[ 290  -84   56 -103   -6   72  166  465  118   50  217  333  166  345
 -320 -493 -169 -331   -8 -322 -244   51  462 -484 -219   -2  160  185
   63 -558   -8  448  -47 -370   45] => Purod
[-299  -44  -56 -239 -146  305 -301 -229 -457 -170 -189 -133 -137   53
   65 -170  371  -84 -269  501   64  109   57  -22  158   77  107 -694
   24  -28   33  -52  160 -265  235] => dusem
[-447 -260 -165 -498 -226  162 -306  264   66 -326   77 -296  110   87
  230  395  506  213 -268  779   53  262   33  134  191 -310  119 -627
  332  226    7   79  343 -189   80] => dobes
[ 224 -117  212 -223 -185  391   98  410   88  -19  -85 -127   59  648
 -314 -581  -86 -489   -5   64  183  210  590 -310   21 -204 -122 -159
  295 -526   61  -50  149 -671   31] => nikab
[-242  -21  159 -125 -327  149 -189 -180 -240  -20 -292 -426 -365  332
  -35  131  485   65 -145  813  429  253   79 -106  162 -133 -116 -491
  230   95  115 -270  258 -198  103] => dobes
[ 129 -258  -32 -143 -315  378 -194  536  401 -102  168  -45  383  572
  -96 -298 -170 -162  -63 -128   70  102  595 -125 -154 -129  105  -89
  578 -463 -173   91  137 -311   20] => Duz
[ 389  110   19  128 -444  102  158 -368  -98  169 -412 -132 -178  276
  100 -390  -96 -377  169 -137  190  150  140 -198    6  -46   57  -27
  -46 -183   23 -561  107   47 -162] => Gak
[ 114 -307   99 -439 -173  414   93  711  472 -168  341 -124  395  598
  -98 -323 -120 -348  -65  116   54  215  595 -308  164 -374   34 -207
  442 -370  -46  297  310 -437   74] => dobes
[ 307  -70   38 -131  -68  102 -163  321  102  -48 -121   60  233  336
 -105 -334 -169 -227 -107 -175 -208  121  450 -120 -143  206  179 -346
  451 -591  -64 -178 -102 -362  140] => dusem
[-175 -134   35 -381  -39  -45 -299  356   25 -257 -236 -435  203  -76
  474  455  493  468 -226  746  -70  175  -14  195  199  -63  306 -877
  649  121 -176    2  348  176   93] => nikab
[ 177  -48   39 -388 -339    3   26  -75 -135  -98 -228    0 -154  145
  439  -47  198   34   19  297  109  254  -99  -40  341 -146   59 -221
  -85   70  107 -115  248  267 -123] => bur
[ 348   99   38   26 -258   89  420 -199 -168  176 -106  -85 -374  334
   42 -378  -73 -255  190  -24  241   33   55 -487  255 -131 -181  111
 -389  -24    3 -136  152   -7 -195] => bur
[-310 -211   73 -563 -205  235 -203  160 -242 -529  -49 -281  125  169
  -55   45  333  -56 -321  633   17  245  109   39  308 -365   54 -488
  131  170  123    8  328 -211  220] => Gak
[-218  124  183   77 -347  412  -38 -655 -306  -61 -263  -44 -572  316
 -386 -411  187 -327 -181  432  413   47  -10 -264  -93  135 -213 -344
 -175  -45  303 -104   68 -339  336] => zokuz
[ 325   72   80  -86    3 -320  468  -10 -140   35 -212 -371 -234  -94
   62   79  165   47  338  322   26  186    9  -70  262 -127  -92   15
 -144   68    6 -282  158   86 -226] => Duz
[ -35  -53  221 -271  124  263   24  311 -170  -86  185  142  188  364
 -266 -580  -54 -428  -54   10   41  122  340 -252  -95 -113  -46  140
  131 -333   16  291  163 -674   78] => zokuz
[ 285  209   34   23   64 -143  364  -61 -216  209 -133   79 -363  -34
  307  -51  203   27   83   96  125    2  -14  -46  240   87 -137  -16
 -107 -143   -9 -263  119  100 -176] => bur
[ 144 -131  136 -274    6  216   22  484  329 -237  247  233  450  574
  -94 -426 -293 -221 -260 -226  -74  214  484 -322  -61 -161   98   81
  455 -337  139  473  116 -306  251] => bur
[ -44   11   14 -175 -166  142  247 -103  -62 -127  -39 -117 -152   47
  296  -60  -80  -65   77  429  265  169  -10  -93  881  -73 -146 -100
 -129   54  188  -48  386  -61   -5] => zokuz
[ 104  -66   53 -216  273  259  159  361  -78 -235  377  -59  257  439
 -265 -455  -54 -474 -182  -43   13   79  402 -221  -75 -118 -155  107
   88 -196  -70  208  138 -618   33] => Gak
[ 182 -135 -241  -87 -477  168 -152  -13  231   49 -176  189   79  161
  542   88  -72  -23   -1 -319  158   21 -134  -37  -46 -157  110  122
  154   25  -75  -79  134  550 -168] => vigu
[ 306  167   45   -7 -403  238  286 -207  -76  153  -79   23 -431  440
  -30 -493  -21 -326  118   86  309  -42   89 -298  222 -127 -189   33
 -145    3  130 -264  177  -42  -58] => dute
[ 159  301  -45  131 -189   39  344 -456 -407  392 -255  -55 -475  167
  -56 -321   24 -446  230  134  348  109  -78 -426  139  309 -257   65
 -420  -77   72 -197   60 -123 -181] => Patob
[ 203  111  -11   42 -414   15  509 -518 -173   83 -169 -253 -457  153
 -152 -401 -149 -263  286  196  271   43  249 -398  514  -87  -43  -78
 -416 -198  100 -547  255   -3 -237] => dobes
[  95   23   13  -97 -250  325   77  367   30    2  109  179  167  452
 -291 -488 -281  -67 -108  -83  -59   60  628  -96  -24  129  145  -71
  312 -643   66   51   23 -534   90] => dusem
[-196  -42   76 -298   34  132 -136  167  -33 -128  -15 -279    8  286
  370  451  552  -32 -393  727  283  505 -102  -48  321 -186 -238 -386
  260  323   41  351  259  -82  205] => mup
[-187  -87 -103 -244 -486  300 -324 -141    9 -255 -311 -282 -108  479
   89  -69  195  -73 -120  584  320  374   61 -107 -103   13   20 -740
  383  220  112 -147  210 -260  330] => dusem
[ -28 -109  123 -433 -454  298 -252   17 -138 -285 -369 -242 -219  506
  239  -78  431 -107 -320  634  423  211   63 -131  -80 -325  -91 -637
  430  160   47 -173  250  -60  269] => Patob
[  92 -144  190 -468   34  244  297  538  207 -367  204 -110  208  371
 -411 -314  -78 -188  -17  130 -147  174  408 -157  142 -217 -156   31
  130 -113  264  323  250 -440   90] => Patob
[ 147  -61  173 -271  184  441  246  465  -87  -73  256  -39  112  585
 -435 -551    2 -337 -227    2   97  -51  309 -232  -13 -138 -368  250
   27 -254  109  269   58 -569   81] => Patob
[  48  -15  -20  -99   10  130 -172  575  340  -65   71  356  382  298
    3  -73 -157   63 -104 -345  -47   80  168   63 -319  321   28  134
  673 -456  -20  325 -115 -163  162] => dobes
[-236  116   37  158 -188   -7 -328 -329 -184  -90 -233 -132  -96  167
   53   61  193  194 -230  342  228  200  -10   51  -80  219  108 -416
  308   36  -15 -149   22  -10  242] => vigu
[ 154 -233  -57 -176 -173  371 -234  378   73  -70  158  -74  308  467
  -63 -197   29 -332 -195   18   94   37  112 -132   58 -142  -33  150
  362  -57 -155  217  160 -101   -2] => Duz
[-386 -275  186 -255  -17  108 -443  -83 -269 -185 -275 -389 -161  -54
   91  151  405  370    0  685   97  217   33  116  302  -92  103 -762
   89  -53  -13 -223  199 -227  139] => dusem
[  71   84  -59    2 -346  212  307 -302 -231  174 -154 -230 -296   99
   -3 -191  -21 -309  120  134  197  -70   98   36  245   25 -133  149
 -382  219  195 -334  187   -7 -340] => Purod
[ 337  142   -8  250 -816  133   50 -340  282  144 -313  218 -309  450
  211 -216 -366 -139  235 -300  285  113   51 -241 -150  135   86   79
  109 -196  153 -278  -69  220    3] => led
[ 215  -19  -26 -137 -106  318  254  520  -64   16   79   27  190  565
 -360 -484 -168 -432 -257   -7   66    8  354 -388   10 -174  -73  225
  227 -275  -94  233  108 -577   23] => zokuz
[-238   95  267 -199   -1   74  -93  -35 -284 -226 -185  160 -172  -64
  -11  -43  197 -121 -221  434    7   82  143   89  -75   21   83 -391
  -95  -32  231  -33   84 -348  212] => mup
[-182 -198   61 -375  -46  269   19  428  125 -408  281   66  314  364
 -134 -373 -203  -90 -211  -44  -25  -46  450  -23  -16 -235  185 -124
  549 -291   58  120  212 -537  138] => Patob
[   0  -37  240   91 -224  186   38  -67  -92  -50   17  240 -241  317
 -601 -749 -213 -338  110 -141  -57  -97  605 -357 -569  218  251  -52
  171 -692  102   28  -59 -769  114] => dusem
[ 281  146  212  -25  -95  -27  493 -368 -306  223 -197 -154 -509   83
  186 -312  216 -387  208  148  281   34  140 -329  157  -54 -188 -103
 -448 -120   30 -349  291  -35 -315] => Gak
[  58 -240   64 -241 -116   50 -207  567  405 -445  176  367  297  273
   35 -198 -220    0 -109 -201 -174   11  317   46  -99 -127  380  -79
  675 -276   24  130  128 -128  203] => vigu
[ 263   40 -123  -52 -648  248  245 -194   94   62  -92  -16    6  411
  368 -163 -214 -281  -31  -96  406  152   77 -128  266 -317   22  153
  104  130   70 -158  308  336 -127] => Gak
[-348 -255   40 -526 -140  248 -345  188  -19 -326  -69 -452  181  180
   40  189  435  124 -147  717   36  414  -48  127  356 -227  -10 -585
  263  205   98  117  268 -123  209] => dusem
[-102   83  184  -59  -16  -98 -127  -54 -372    2 -451 -109 -320  129
   61  -55  493  214  -85  644  123  372   77 -239   -4  -25   52 -598
  129  -40   52    1  181 -387  218] => Purod
[-350 -174   48 -394 -249  284 -278  102 -407  -72 -116 -427 -263  173
    9  -40  445  153 -153  844  147  144  204  162  550  -51   22 -705
   -2   10  -50 -226  234 -315  -60] => vigu
[ -23 -286   -1 -559 -291  341 -142  580  191 -496  213  -74  320  449
 -194 -205 -171 -205  -49  164  -49  162  499  114  208 -269  183 -244
  563 -173  122  -40  305 -406   77] => mup
[ 316  162 -159   38 -155  -61   -4  -19  -13   77 -344   68  127   61
  450  -22  -64  -74   41  -71   82  135 -168   -9   88   49  121  111
  211   95  -41 -233  163  398 -112] => vigu
[ 224   40  123   27 -457 -179  193 -295 -199   20 -353  -65 -356    8
  167 -191  -14  -42  399   70  131  117  239  -45  101  -10  245 -170
  -58 -106   10 -517  198  103 -193] => dute
[ 259   50   81 -113  -63  289  166  421   61 -113  204  382  314  522
 -284 -592 -193 -427 -267 -525 -109 -133  362 -313 -548  -24   34  201
  361 -280  -10  408   37 -361  206] => Duz
[ -54 -290  -81 -484 -220  427 -170  489  394 -373  322  149  411  496
   33 -256 -159 -311 -163  -34   38  178  397  -94  -26 -203  111 -206
  624 -290  114  317  252 -342  220] => Duz
[-215 -172  161 -323  -24  132  -57  423  390 -533  344  138  387  310
  -82  -41 -186   50 -157    5   20   98  299  128 -155 -134  113   33
  698 -222   91  202  207 -260  219] => nikab
[-355 -236 -140 -493 -506  399 -452  133  146 -413  -72 -358   83  385
   52  340  146   90 -140  690  240  379  -87  170  217 -238  -93 -831
  409  448  117 -145  252 -172  404] => led
[ 181   46   71 -141 -246   37  416  -87   62    2  -68 -155 -314  291
  423   72  210 -125   29  225  364  172  -26 -201  370 -261 -258   36
 -161   61  109 -222  313  205 -197] => vigu
[  34 -238   31 -269 -435  213 -122  323  224 -106   32 -334  -18  490
 -376 -234 -219  107  122  401   19  204  669 -170   74  -34  163 -626
  487 -479  -33 -275   72 -549  133] => Patob
[-373 -355 -216 -396 -601  401 -601 -190 -197 -104 -318 -247 -134  375
  161   51  337 -156 -320  593  384  310   55 -112   61 -349   86 -647
  374  193   -6 -116  215 -165  171] => Purod
[-305 -285  -79 -274 -311  336 -497  -45  -64  -77 -286 -339  163  257
  229   22  252   64 -119  397  186  254  221  -50  -80 -103  278 -707
  371 -185  -44 -183  227 -134   89] => dute
[-241 -135  -63 -204  -12  123 -235  -67 -227   -7  -44 -349 -160  151
  279   32  397   48 -142  508  228  132   93   27  274  -78   23 -511
  283  217 -101  -81  246  -84   13] => Purod
[ 285   12  253   76   17 -347   36 -413 -519   94 -445  -29 -462 -171
  245 -324  261  -76  400   38   46   70  -24 -358  250   45  124 -158
 -367 -266 -132 -397  136  133 -182] => nikab
[ 222   80   20    8 -292  -24  173 -150   42   71 -129   42 -156   94
  275  -63   24   62  109   51  117   97   42  -83  151  -15   49  -48
 -125 -153   91 -175  122  136 -144] => dobes
[ 208  136  154 -142   62   14  474  -17 -140   26  -15 -170 -131   93
  259 -254  114 -278  123  288  216   53   57 -318  517 -223 -165  124
 -381   46   40  -49  411   66 -277] => Patob
[ 110  -67   14 -274  315  166 -117  590  -58 -137  222  -25  515  360
 -261 -380  -49 -181 -204 -116 -204  -35  355  -98 -367   62   90  105
  420 -244 -119  250   11 -403   40] => dobes
[ 117  -73  -23 -328 -284  424 -200  449  283 -334  263  217  397  621
 -110 -464 -252 -385 -172 -324  -15   33  270 -108 -312   15   28  -87
  720 -316  -43  225   -8 -347  314] => Duz
[  96   43   41 -204 -351  120  326  -62 -168   38  -77 -202  -90  347
  354 -192  139 -242   21  201  296  283  220  -22  552 -100  -79 -159
 -187   13  125 -168  260  -54 -172] => dute
[-158   -8   66 -311  110  -56  -41   85  -97 -309 -265 -274   59   86
  354  255  505  173 -208  686  154  401 -226 -120  151 -175   25 -478
  366  364    1  186  431   62  205] => Patob
[ 273  147 -320  108 -688  411  -31 -284  -63  366 -268  318 -167  327
  409 -258  -95 -316  -71 -398  307 -139   29  -77 -217  107    6  -41
   91 -264   23 -407   -3  211  -64] => Duz
[  49  -63 -127 -206 -546   12  -58 -185  154  -61 -337   10   55  -61
  544  327  122 -115  -16  174  122  219 -268    7  104 -185  156 -187
  286  168   69 -224  327  399  -47] => Patob
[ 163  -51 -128 -148 -104  411  -33  740  140   52  173  391  363  554
  -26 -293 -183 -248 -398 -381  -51  -35  540  -56 -301  -46   41  181
  527 -420  -13  347  -59 -495   84] => dute
[-313 -124  -25 -377 -281  241 -312   20  -90 -289 -188 -183 -167  329
    7  200  357  -13 -273  675  304  364   16  -14   25 -225  -86 -541
  309  209  149  -24  185 -283  246] => dobes
[  66   29   28  -42 -113  314 -244  235 -150   49  -68   31  169  400
 -248 -562 -139 -159    7  -25   12  105  521  -90 -207  271   51 -188
  342 -621  -73  -53  -94 -643  115] => dute
[-316 -162  -12 -322 -457  393 -216  -61 -123 -371  -47 -251  -96  358
   69 -144  203 -170 -124  649  357  166   77 -151  173 -115  -29 -573
  239   12   23  -99  298 -433  247] => dobes
[ 214  138  239 -413  309  248  345  605 -251  -85  171  258  198  472
 -417 -600  -33 -427 -247   49  -26  110  395 -262 -283 -209 -178  260
   46 -343  108  361   95 -691  108] => zokuz
[ 204    1  -43 -141 -403  158  158 -171 -163  202  -45 -214 -171  242
  224 -126   46 -170   79  248  268   97   34 -163  542 -223  -60  -88
 -237   -2   26 -302  211  141 -199] => dobes
[ 282  135  176   40 -317  117  452 -173  -11   89 -171  168 -311  287
  169 -320  -29 -350   71 -124  354  -48  -59 -246  129 -201 -139  191
 -210   57  150 -189  228  186  -60] => Purod
[-342 -131   62 -289 -186   82 -319  149 -147 -163 -150 -206  -15   86
   84  158  341  202  -58  601  142  286   57   66  143  -73  112 -567
  232   24  -99   37  194 -199  114] => mup
[ 185   38  153 -281 -300   43  176  -78 -156  -41 -144 -216  -71   75
  397 -113  143   36   99  157   95   60  143  145  437 -217   19 -199
 -241   84   54 -337  314  314 -297] => nikab
[-323 -228  -99 -301   -6  325 -273  138 -196 -193   -1 -198  -24  250
  191  325  450   42 -423  519  233  230 -201  -69  259 -372 -135 -364
  128  246  -12  191  200 -217  225] => zokuz
[ 223  165  -23   96 -165   69  214  -85 -196  233  -63  343  -75   27
  351 -496 -193 -199  206 -570   39 -289  158   58 -149  229  186  327
 -124 -246  -55 -174    1  114 -337] => dute
[-300 -299 -111 -330 -228   88 -496   83    6 -224 -292 -319   22  127
  178  244  306  298 -229  648  109  305   79   27   81 -241  177 -657
  398  166  -64  -61  200  -21  144] => vigu
[-459 -137   56 -273  -20  352 -128 -165 -383 -222  -77 -251 -224  230
 -205 -282  188  -29 -180  525  150  114  302  -20  117  -87   -6 -487
 -123   31  263  -65  111 -560  221] => led
